Below is a small trained network, with its code and all its weights. Each question gives an input and a class and asks what happens when units are switched off, that is, made to give their printed mean instead of their output.

import numpy as np


def w(rows, s, z=0):
    codes = np.array(rows[::2]) - 128.0
    scale = np.full(codes.shape[1], s)
    scale[-1] = z or s
    return codes * scale


def norm(h):
    return h / np.sqrt((h * h).mean(-1, keepdims=True) + 1e-5)


def f(y):
    return np.maximum(y, 0)


def log_softmax(a):
    a = a - a.max(-1, keepdims=True)
    return a - np.log(np.exp(a).sum(-1, keepdims=True))


def net(x, mask):
    res = np.array(x, float).reshape(1, 4) / 4 @ E
    u = 0
    for l in range(4):
        y = f(norm(res) @ A[l][:, :-1].T + A[l][:, -1])
        res = res + np.where(mask[u : u + 9], y, B[l][:, -1]) @ B[l][:, :-1]
        u += 9
    return log_softmax(norm(res)[-1] @ U[:, :-1].T + U[:, -1])


A, B = {}, {}
E = w([
[115,179,154,56,153,69],'x0',
[254,163,121,79,92,164],'x1',
[165,84,205,128,202,99],'x2',
[108,212,238,169,53,208],'x3',
],0.0046)
A[0] = w([
[85,234,2,105,129,143,5],'L0N1',
[42,114,82,91,87,186,57],'L0N2',
[176,76,13,58,136,116,128],'L0N3',
[205,108,99,153,61,140,134],'L0N4',
[135,150,204,132,88,95,246],'L0N5',
[92,58,131,175,90,120,93],'L0N6',
[96,118,133,145,164,104,67],'L0N7',
[103,104,153,59,102,136,19],'L0N8',
[63,185,116,138,155,90,69],'L0N9',
],0.0069,0.0026)
B[0] = w([
[228,64,234,151,77,44,182],'L0N1',
[235,77,197,219,103,83,178],'L0N2',
[57,117,138,85,93,184,254],'L0N3',
[138,109,109,206,188,141,184],'L0N4',
[85,37,92,80,125,153,214],'L0N5',
[204,179,106,162,179,143,173],'L0N6',
[163,147,182,196,135,167,159],'L0N7',
[64,179,81,84,127,100,130],'L0N8',
[225,254,65,224,145,203,176],'L0N9',
],0.0042,0.0052)
A[1] = w([
[118,102,81,90,174,77,70],'L1N1',
[162,188,151,95,117,7,252],'L1N2',
[122,239,133,83,125,97,97],'L1N3',
[114,163,129,147,61,115,138],'L1N4',
[46,150,97,179,124,97,5],'L1N5',
[159,136,2,111,167,73,110],'L1N6',
[74,186,137,76,151,97,140],'L1N7',
[137,110,100,199,151,196,159],'L1N8',
[222,177,53,64,124,179,82],'L1N9',
],0.0078,0.0016)
B[1] = w([
[93,101,111,97,52,119,211],'L1N1',
[200,78,54,167,146,204,208],'L1N2',
[144,127,3,133,110,217,169],'L1N3',
[104,50,148,110,93,108,181],'L1N4',
[183,201,159,189,164,77,179],'L1N5',
[97,149,147,124,69,26,231],'L1N6',
[204,97,44,115,122,205,178],'L1N7',
[145,154,56,26,139,125,253],'L1N8',
[85,208,158,227,149,12,218],'L1N9',
],0.0057,0.0045)
A[2] = w([
[66,164,136,217,199,88,64],'L2N1',
[166,111,122,55,85,157,111],'L2N2',
[147,178,163,209,142,253,139],'L2N3',
[198,119,99,117,77,65,232],'L2N4',
[142,63,184,84,206,141,4],'L2N5',
[94,218,67,35,157,157,17],'L2N6',
[168,232,140,153,161,83,102],'L2N7',
[103,131,168,66,76,142,132],'L2N8',
[98,231,156,55,103,176,47],'L2N9',
],0.0064,0.0017)
B[2] = w([
[191,200,140,134,115,129,175],'L2N1',
[43,133,173,156,187,114,171],'L2N2',
[101,169,66,78,125,65,220],'L2N3',
[98,92,162,158,141,155,254],'L2N4',
[243,66,163,122,82,160,161],'L2N5',
[105,83,153,187,135,195,147],'L2N6',
[120,182,168,230,254,111,182],'L2N7',
[62,79,87,150,167,70,150],'L2N8',
[61,100,116,144,66,49,152],'L2N9',
],0.0069,0.0055)
A[3] = w([
[144,157,63,253,33,126,199],'L3N1',
[116,113,62,174,216,91,212],'L3N2',
[133,129,40,143,160,200,9],'L3N3',
[22,144,201,98,100,114,17],'L3N4',
[56,101,166,210,21,111,205],'L3N5',
[199,137,219,48,149,121,113],'L3N6',
[77,207,181,60,99,179,172],'L3N7',
[70,91,133,187,211,128,76],'L3N8',
[169,109,4,192,181,90,229],'L3N9',
],0.0055,0.0014)
B[3] = w([
[200,91,223,44,224,147,237],'L3N1',
[138,208,99,172,108,183,226],'L3N2',
[137,33,13,19,134,166,156],'L3N3',
[46,86,30,115,104,102,153],'L3N4',
[166,16,120,206,218,69,210],'L3N5',
[165,87,145,232,86,64,150],'L3N6',
[162,122,51,124,48,51,144],'L3N7',
[103,215,153,208,209,201,173],'L3N8',
[122,255,181,23,10,157,254],'L3N9',
],0.0043,0.0062)
U = w([
[155,234,161,168,153,84,141],'0',
[56,80,90,116,84,54,139],'1',
[191,58,198,157,116,124,138],'2',
[153,142,70,50,101,192,136],'3',
[97,120,158,165,165,183,132],'4',
[51,137,250,92,50,165,6],'5',
[51,137,251,88,54,163,19],'6',
[49,137,254,90,49,165,6],'7',
],0.017,0.021)

Each question gives the input, the list of numbers given to net, and the class t.
The units are the neurons (one row each of A and B). Each row of codes is followed by its name. A weight is (code - 128) times the scale printed after its matrix; where a second scale follows, it is the last column's (A, B and U).
mask holds one flag per neuron, layer by layer. A switched-off neuron (its flag False) gives its mean, the last column of its row in B, instead of its output. The means were averaged over made-up inputs and are rounded, as every weight is.
A unit's drop is (log p(t) with every unit on - log p(t) with that unit switched off) / (log p(t) with every unit on - log p(t) with every unit switched off).
The circuit of an input: a set's keep is (log p(t) with only the set's units on - log p(t) with every unit switched off) / (log p(t) with every unit on - log p(t) with every unit switched off). Starting from the 12 units with the biggest drops (on a tie, the unit counted first), units are removed one at a time, each time the one whose removal leaves the highest keep (on an exact tie, the one counted first), for as long as the keep stays at least 0.8.
circuit, biggest first: the units of the circuit, biggest drop first
unit that matters most: the unit with the biggest drop
k most important neurons: the k neurons with the biggest drops, biggest first
top k neurons in layer l: the k neurons of layer l with the biggest drops, biggest first
input [5,1,5,-5], class 1: most important neuron : [L1N1]
input [1,0,1,0], class 4: circuit, biggest first : [L1N9; L2N2]
input [-6,0,-6,4], class 2: 3 most important neurons : [L0N2; L1N4; L0N9]
input [7,3,-7,-3], class 2: top 2 neurons in layer 1 : [L1N8; L1N9]
input [-7,-6,-2,-1], class 3: top 3 neurons in layer 3 : [L3N3; L3N9; L3N5]
input [-7,1,-7,-6], class 2: 4 most important neurons : [L0N1; L2N3; L1N6; L0N2]
input [0,-1,6,-6], class 1: circuit, biggest first : [L1N1; L3N1]
input [5,-4,8,-6], class 2: circuit, biggest first : [L2N5; L2N3]
input [0,-6,-7,-5], class 2: circuit, biggest first : [L0N1; L0N2; L2N3]
input [-8,7,5,1], class 3: circuit, biggest first : [L1N8; L0N1]
input [-7,2,-2,5], class 3: 4 most important neurons : [L0N4; L1N6; L0N3; L1N1]
input [2,5,8,6], class 2: circuit, biggest first : [L0N5; L3N9]
input [-7,4,3,-6], class 3: top 3 neurons in layer 2 : [L2N7; L2N9; L2N3]
input [-7,-7,-7,1], class 0: unit that matters most : L1N5
input [0,7,-8,4], class 2: circuit, biggest first : [L0N1; L3N1; L3N9]
input [4,-2,-1,0], class 3: 2 most important neurons : [L1N3; L1N2]
input [-8,-6,-8,8], class 1: top 3 neurons in layer 2 : [L2N3; L2N5; L2N7]
input [-7,5,-7,4], class 2: circuit, biggest first : [L1N4; L3N1; L3N5]
input [-5,7,6,3], class 0: circuit, biggest first : [L1N9; L2N3]
input [4,8,-7,3], class 0: circuit, biggest first : [L1N9]
